Below are the code and all the weights of a small trained network. Each question names an input and a target symbol and asks about switching units off, where a switched-off unit gives its printed mean instead of its output.

import numpy as np


def w(rows, s, z=0):
    codes = np.array(rows[::2]) - 128.0
    scale = np.full(codes.shape[1], s)
    scale[-1] = z or s
    return codes * scale


def f(y):
    return y / 2 * (1 + np.tanh(0.7978845608 * (y + 0.044715 * y**3)))


def softmax(a):
    e = np.exp(a - a.max(-1, keepdims=True))
    return e / e.sum(-1, keepdims=True)


def log_softmax(a):
    a = a - a.max(-1, keepdims=True)
    return a - np.log(np.exp(a).sum(-1, keepdims=True))


def net(x, mask):
    ids = ['ΔΣΦαβξω'.index(c) for c in x.split()]
    T = len(ids)
    res = E[ids] + P[:T]
    u = 0
    for l in range(2):
        q, k, v = (res @ M[l].T for M in (Q, K, V))
        z = softmax(np.where(np.tri(T) > 0, q @ k.T / 3**0.5, -1e9)) @ v
        res = res + np.where(mask[u], z, O[l][:, -1]) @ O[l][:, :-1]
        u += 1
        y = f(res @ A[l][:, :-1].T + A[l][:, -1])
        res = res + np.where(mask[u : u + 8], y, B[l][:, -1]) @ B[l][:, :-1]
        u += 8
    return log_softmax(res[-1] @ U[:, :-1].T + U[:, -1])


Q, K, V, O, A, B = {}, {}, {}, {}, {}, {}
E = w([
[52,169,105,218,140],'Δ',
[217,91,108,98,193],'Σ',
[132,37,177,55,145],'Φ',
[229,77,215,138,91],'α',
[247,175,119,98,153],'β',
[149,105,142,34,158],'ξ',
[172,173,129,29,142],'ω',
],0.012)
P = w([
[144,86,156,107,138],'0',
[166,156,190,91,244],'1',
[141,132,171,110,174],'2',
[194,46,48,74,102],'3',
[149,97,116,111,118],'4',
[163,146,250,122,237],'5',
[135,127,179,135,153],'6',
[198,40,58,85,65],'7',
[145,97,133,135,99],'8',
[156,150,255,156,190],'9',
[138,129,192,160,126],'10',
[160,81,115,133,57],'11',
[153,106,168,135,93],'12',
[142,130,218,162,136],'13',
],0.007)
Q[0] = w([
[218,86,139,53,133],'L0H0',
[123,173,253,142,254],'L0H0',
[69,138,96,219,133],'L0H0',
],0.044)
K[0] = w([
[56,162,134,187,142],'L0H0',
[118,91,4,131,2],'L0H0',
[174,109,142,57,124],'L0H0',
],0.048)
V[0] = w([
[209,250,145,140,80],'L0H0',
[166,226,191,12,63],'L0H0',
[225,77,149,213,118],'L0H0',
],0.013)
O[0] = w([
[111,150,134,158,198,51],'L0H0',
[129,159,250,130,197,1],'L0H0',
[134,80,99,121,165,123],'L0H0',
],0.014,0.005)
A[0] = w([
[154,138,96,174,86,105],'L0N0',
[146,190,81,136,143,161],'L0N1',
[163,254,74,132,118,1],'L0N2',
[114,96,132,144,152,55],'L0N3',
[82,153,128,175,122,59],'L0N4',
[127,119,149,71,140,27],'L0N5',
[74,103,113,168,134,68],'L0N6',
[144,85,157,224,101,102],'L0N7',
],0.017,0.0062)
B[0] = w([
[122,164,228,140,204,255],'L0N0',
[102,113,73,167,237,169],'L0N1',
[215,22,109,196,8,139],'L0N2',
[121,177,79,143,150,123],'L0N3',
[163,56,58,104,87,138],'L0N4',
[208,132,104,212,122,157],'L0N5',
[140,161,224,89,39,127],'L0N6',
[65,74,89,94,155,149],'L0N7',
],0.012,0.0084)
Q[1] = w([
[141,152,136,133,109],'L1H0',
[180,255,130,109,96],'L1H0',
[108,158,69,152,132],'L1H0',
],0.0099)
K[1] = w([
[188,104,117,175,117],'L1H0',
[253,73,158,180,117],'L1H0',
[153,61,149,35,197],'L1H0',
],0.0066)
V[1] = w([
[215,184,44,74,145],'L1H0',
[209,23,168,213,127],'L1H0',
[2,76,150,174,122],'L1H0',
],0.0078)
O[1] = w([
[105,134,202,39,205,134],'L1H0',
[71,219,27,94,111,255],'L1H0',
[253,235,106,218,116,62],'L1H0',
],0.0051,0.0049)
A[1] = w([
[75,132,143,131,93,123],'L1N0',
[162,97,79,155,155,86],'L1N1',
[181,132,166,130,21,50],'L1N2',
[211,91,117,97,107,78],'L1N3',
[154,106,137,75,8,72],'L1N4',
[63,170,110,157,99,143],'L1N5',
[189,134,141,175,146,70],'L1N6',
[131,141,185,160,143,1],'L1N7',
],0.014,0.0089)
B[1] = w([
[147,172,132,126,180,130],'L1N0',
[174,89,113,169,105,252],'L1N1',
[105,22,155,111,186,143],'L1N2',
[70,162,142,136,127,231],'L1N3',
[177,253,87,133,113,182],'L1N4',
[97,116,102,156,183,137],'L1N5',
[72,155,141,76,117,176],'L1N6',
[99,66,69,193,50,135],'L1N7',
],0.022,0.0042)
U = w([
[78,125,66,31,112,130],'Δ',
[132,211,135,129,108,103],'Σ',
[54,204,134,173,206,88],'Φ',
[179,169,254,114,88,255],'α',
[74,169,161,150,73,107],'β',
[207,154,131,154,179,58],'ξ',
[143,161,122,168,98,137],'ω',
],0.0061,0.006)

Each question gives the input, a string of symbols that net reads in full, and the target symbol t.
The units are the heads (3 rows each of Q, K, V and O) and the neurons (one row each of A and B). Each row of codes is followed by its name. A weight is (code - 128) times the scale printed after its matrix; where a second scale follows, it is the last column's (O, A, B and U).
mask holds one flag per unit, layer by layer, with each layer's heads first. A switched-off unit (its flag False) gives its mean, the last column of its rows in O or B, instead of its output. The means were averaged over made-up inputs and are rounded, as every weight is.
A unit's drop is (log p(t) with every unit on - log p(t) with that unit switched off) / (log p(t) with every unit on - log p(t) with every unit switched off).
The circuit of an input: a set's keep is (log p(t) with only the set's units on - log p(t) with every unit switched off) / (log p(t) with every unit on - log p(t) with every unit switched off). Starting from the 12 units with the biggest drops (on a tie, the unit counted first), units are removed one at a time, each time the one whose removal leaves the highest keep (on an exact tie, the one counted first), for as long as the keep stays at least 0.8.
units of the circuit, in order: the units of the circuit, biggest drop first
top k neurons: the k neurons with the biggest drops, biggest first
top k neurons in layer l: the k neurons of layer l with the biggest drops, biggest first
input α ξ ξ α ξ β, target ξ: top 2 neurons	L0N0, L1N1
input ω ξ Σ ω ξ ξ ξ ξ Φ Φ ξ, target Σ: units of the circuit, in order	L1N4, L0H0, L0N0
input ξ β ξ ω ω β β Φ, target Φ: units of the circuit, in order	L0H0
input Φ ξ ξ Φ Σ Φ, target Σ: units of the circuit, in order	L1N4, L0H0, L0N0
input ξ Δ Σ Σ β, target β: top 2 neurons	L0N2, L1N6
input ξ Σ ξ ξ Σ α Σ Φ, target ξ: top 3 neurons	L1N1, L0N3, L0N0
input ω Φ ξ β, target Σ: top 2 neurons	L1N4, L0N0
input Δ ξ ξ ξ β, target β: top 4 neurons	L0N2, L1N3, L1N6, L0N1
input Σ ξ ξ ξ ω ξ Σ, target β: top 2 neurons	L1N7, L1N6
input Δ ξ ω ω ξ ξ ξ Δ, target α: top 2 neurons in layer 0	L0N0, L0N4
input ξ Φ ξ ξ ξ ω Σ ξ ξ Σ ω β, target Δ: units of the circuit, in order	L0H0, L0N5, L1H0, L0N0
input α α Σ, target ξ: units of the circuit, in order	L0H0, L1N1
input Σ β Φ, target Δ: top 2 neurons in layer 0	L0N0, L0N6
input Δ ξ Σ ξ Δ ξ ξ ξ Δ β Φ Σ Φ, target Σ: top neuron in layer 0	L0N1
input ξ ξ Φ Δ, target Φ: top 3 neurons in layer 0	L0N5, L0N1, L0N2
input Σ Σ Σ Σ ξ β, target Δ: units of the circuit, in order	L0H0, L1H0, L0N0
input Φ Φ ξ ω, target Σ: top 3 neurons	L1N4, L0N0, L0N1
input α ξ ω, target ξ: units of the circuit, in order	L0H0, L0N5
input Φ ξ Σ, target Σ: units of the circuit, in order	L0H0, L1N4, L0N0, L0N1
input Σ ξ α, target Δ: top 2 neurons in layer 0	L0N7, L0N0
input ξ Φ Φ α, target Σ: units of the circuit, in order	L1N4, L0H0, L0N0
input β Φ ξ β Φ Σ, target Φ: top 2 neurons	L1N6, L0N3
input Δ ω Σ ξ Σ β ω Δ, target Φ: top neuron	L0N3
